Here is a tiny trained network, its code and every weight. The questions are about switching its units off for an input and a class, where a switched-off unit gives its printed mean instead of its output.

import numpy as np


def w(rows, s, z=0):
    codes = np.array(rows[::2]) - 128.0
    scale = np.full(codes.shape[1], s)
    scale[-1] = z or s
    return codes * scale


def norm(h):
    return h / np.sqrt((h * h).mean(-1, keepdims=True) + 1e-5)


def f(y):
    return np.maximum(y, 0)


def log_softmax(a):
    a = a - a.max(-1, keepdims=True)
    return a - np.log(np.exp(a).sum(-1, keepdims=True))


def net(x, mask):
    res = np.array(x, float).reshape(1, 8) / 4 @ E
    u = 0
    for l in range(4):
        y = f(norm(res) @ A[l][:, :-1].T + A[l][:, -1])
        res = res + np.where(mask[u : u + 3], y, B[l][:, -1]) @ B[l][:, :-1]
        u += 3
    return log_softmax(norm(res)[-1] @ U[:, :-1].T + U[:, -1])


A, B = {}, {}
E = w([
[146,144,146,162,104,153,159,129,148],'x0',
[121,115,125,117,146,114,106,136,140],'x1',
[235,23,146,209,110,49,112,110,42],'x2',
[146,144,162,165,115,154,143,138,157],'x3',
[128,128,150,143,129,145,127,136,113],'x4',
[136,165,4,156,78,174,41,237,90],'x5',
[211,176,144,97,207,139,220,253,144],'x6',
[122,129,151,149,127,136,129,142,137],'x7',
],0.0072)
A[0] = w([
[198,183,28,184,206,103,110,159,24,2],'0.n1',
[190,126,125,198,3,20,71,130,90,204],'0.n2',
[52,120,193,28,40,193,73,18,112,95],'0.n3',
],0.0048,0.00069)
B[0] = w([
[115,162,193,184,99,106,150,160,196,217],'0.n1',
[95,68,146,115,94,70,36,167,74,248],'0.n2',
[135,148,156,157,148,98,124,155,247,254],'0.n3',
],0.013,0.0044)
A[1] = w([
[192,87,193,161,149,81,146,92,89,6],'1.n1',
[129,208,89,159,98,173,26,170,100,208],'1.n2',
[64,96,178,83,1,159,62,61,168,218],'1.n3',
],0.0064,0.002)
B[1] = w([
[122,104,25,112,211,153,232,86,121,183],'1.n1',
[177,185,5,91,151,146,132,130,145,238],'1.n2',
[97,180,125,230,215,121,130,42,55,254],'1.n3',
],0.011,0.0059)
A[2] = w([
[119,147,190,61,108,174,199,184,129,170],'2.n1',
[87,110,2,156,129,155,109,40,84,98],'2.n2',
[169,74,189,140,127,46,128,105,111,2],'2.n3',
],0.0059,0.002)
B[2] = w([
[142,83,116,2,142,115,50,72,118,205],'2.n1',
[198,146,212,221,185,219,60,173,90,254],'2.n2',
[179,126,155,64,200,171,195,124,136,179],'2.n3',
],0.01,0.0043)
A[3] = w([
[142,135,83,117,73,126,159,255,144,103],'3.n1',
[148,81,122,173,128,95,153,168,112,251],'3.n2',
[42,61,154,47,82,148,159,125,143,109],'3.n3',
],0.0083,0.002)
B[3] = w([
[10,110,113,119,19,120,172,86,101,254],'3.n1',
[192,45,123,71,23,104,159,160,127,243],'3.n2',
[241,221,226,48,128,229,63,168,112,173],'3.n3',
],0.011,0.0038)
U = w([
[52,174,197,158,152,88,134,85,204,254],'0',
[181,167,215,26,156,174,113,135,143,182],'1',
[146,42,231,173,183,96,123,57,53,28],'2',
[203,40,111,69,146,95,211,156,117,93],'3',
[121,198,70,203,180,207,75,164,145,67],'4',
[47,184,60,52,75,155,158,153,150,83],'5',
[161,98,106,179,70,98,21,166,53,131],'6',
[119,74,123,122,3,88,158,206,104,149],'7',
],0.015,0.0031)

Each question gives the input, the list of numbers given to net, and the class t.
The units are the neurons (one row each of A and B). Each row of codes is followed by its name. A weight is (code - 128) times the scale printed after its matrix; where a second scale follows, it is the last column's (A, B and U).
mask holds one flag per neuron, layer by layer. A switched-off neuron (its flag False) gives its mean, the last column of its row in B, instead of its output. The means were averaged over made-up inputs and are rounded, as every weight is.
A unit's drop is (log p(t) with every unit on - log p(t) with that unit switched off) / (log p(t) with every unit on - log p(t) with every unit switched off).
The circuit of an input: a set's keep is (log p(t) with only the set's units on - log p(t) with every unit switched off) / (log p(t) with every unit on - log p(t) with every unit switched off). Starting from all 12 units, units are removed one at a time, each time the one whose removal leaves the highest keep (on an exact tie, the one counted first), for as long as the keep stays at least 0.8.
circuit, biggest first: the units of the circuit, biggest drop first
unit that matters most: the unit with the biggest drop
top k neurons: the k neurons with the biggest drops, biggest first
top k neurons in layer l: the k neurons of layer l with the biggest drops, biggest first
drop of u: that unit's drop, to one decimal
input [8,1,1,-7,8,-3,1,-2], class 3: unit that matters most => 1.n1
input [6,-4,0,1,1,4,8,5], class 5: circuit, biggest first => (3.n1; 2.n2)
input [2,1,6,8,8,3,8,-2], class 7: circuit, biggest first => (3.n1; 1.n3)
input [-2,0,-1,2,4,4,-8,5], class 4: circuit, biggest first => (1.n2; 3.n2)
input [-5,1,-4,-8,2,2,2,5], class 5: circuit, biggest first => (1.n3; 3.n1)
input [5,6,0,-8,3,-3,0,-1], class 0: top 4 neurons => (0.n2; 0.n3; 2.n1; 3.n2)
input [-3,1,-7,3,0,4,4,-5], class 5: top 2 neurons => (1.n3; 3.n1)
input [-4,-2,1,-2,7,-5,3,2], class 3: top 2 neurons => (1.n1; 1.n3)
input [-7,-1,0,3,-4,-7,2,3], class 1: top 2 neurons => (1.n3; 3.n3)
input [2,1,0,-2,4,6,-6,-8], class 4: top 2 neurons => (1.n2; 1.n3)
input [3,-3,-1,4,8,-1,2,6], class 1: top 2 neurons => (1.n3; 2.n1)
input [-8,6,5,-5,-7,-5,1,-8], class 3: top 2 neurons => (1.n3; 3.n2)
input [1,-7,8,-2,8,-1,6,-3], class 3: top 2 neurons => (1.n1; 2.n3)
input [-2,-1,-1,8,-6,5,-8,6], class 4: circuit, biggest first => (1.n2)
input [-6,-8,0,4,-5,2,6,2], class 5: top 2 neurons in layer 2 => (2.n1; 2.n2)
input [-1,-7,3,0,5,-8,4,-7], class 3: drop of 1.n1 => 0.3
input [7,-1,-7,2,-1,-7,2,-4], class 1: drop of 3.n3 => 0.4
input [3,-1,-2,-8,-7,-6,3,1], class 1: drop of 1.n3 => 0.9
input [-5,8,-1,-4,6,-5,2,-3], class 1: drop of 1.n2 => 0.1
input [2,-7,-8,-8,4,-2,3,-6], class 1: top neuron => (3.n3)
input [1,4,0,5,-6,2,8,-3], class 5: top 2 neurons in layer 0 => (0.n2; 0.n3)
input [0,0,7,0,-8,1,8,7], class 7: top 2 neurons in layer 3 => (3.n1; 3.n2)
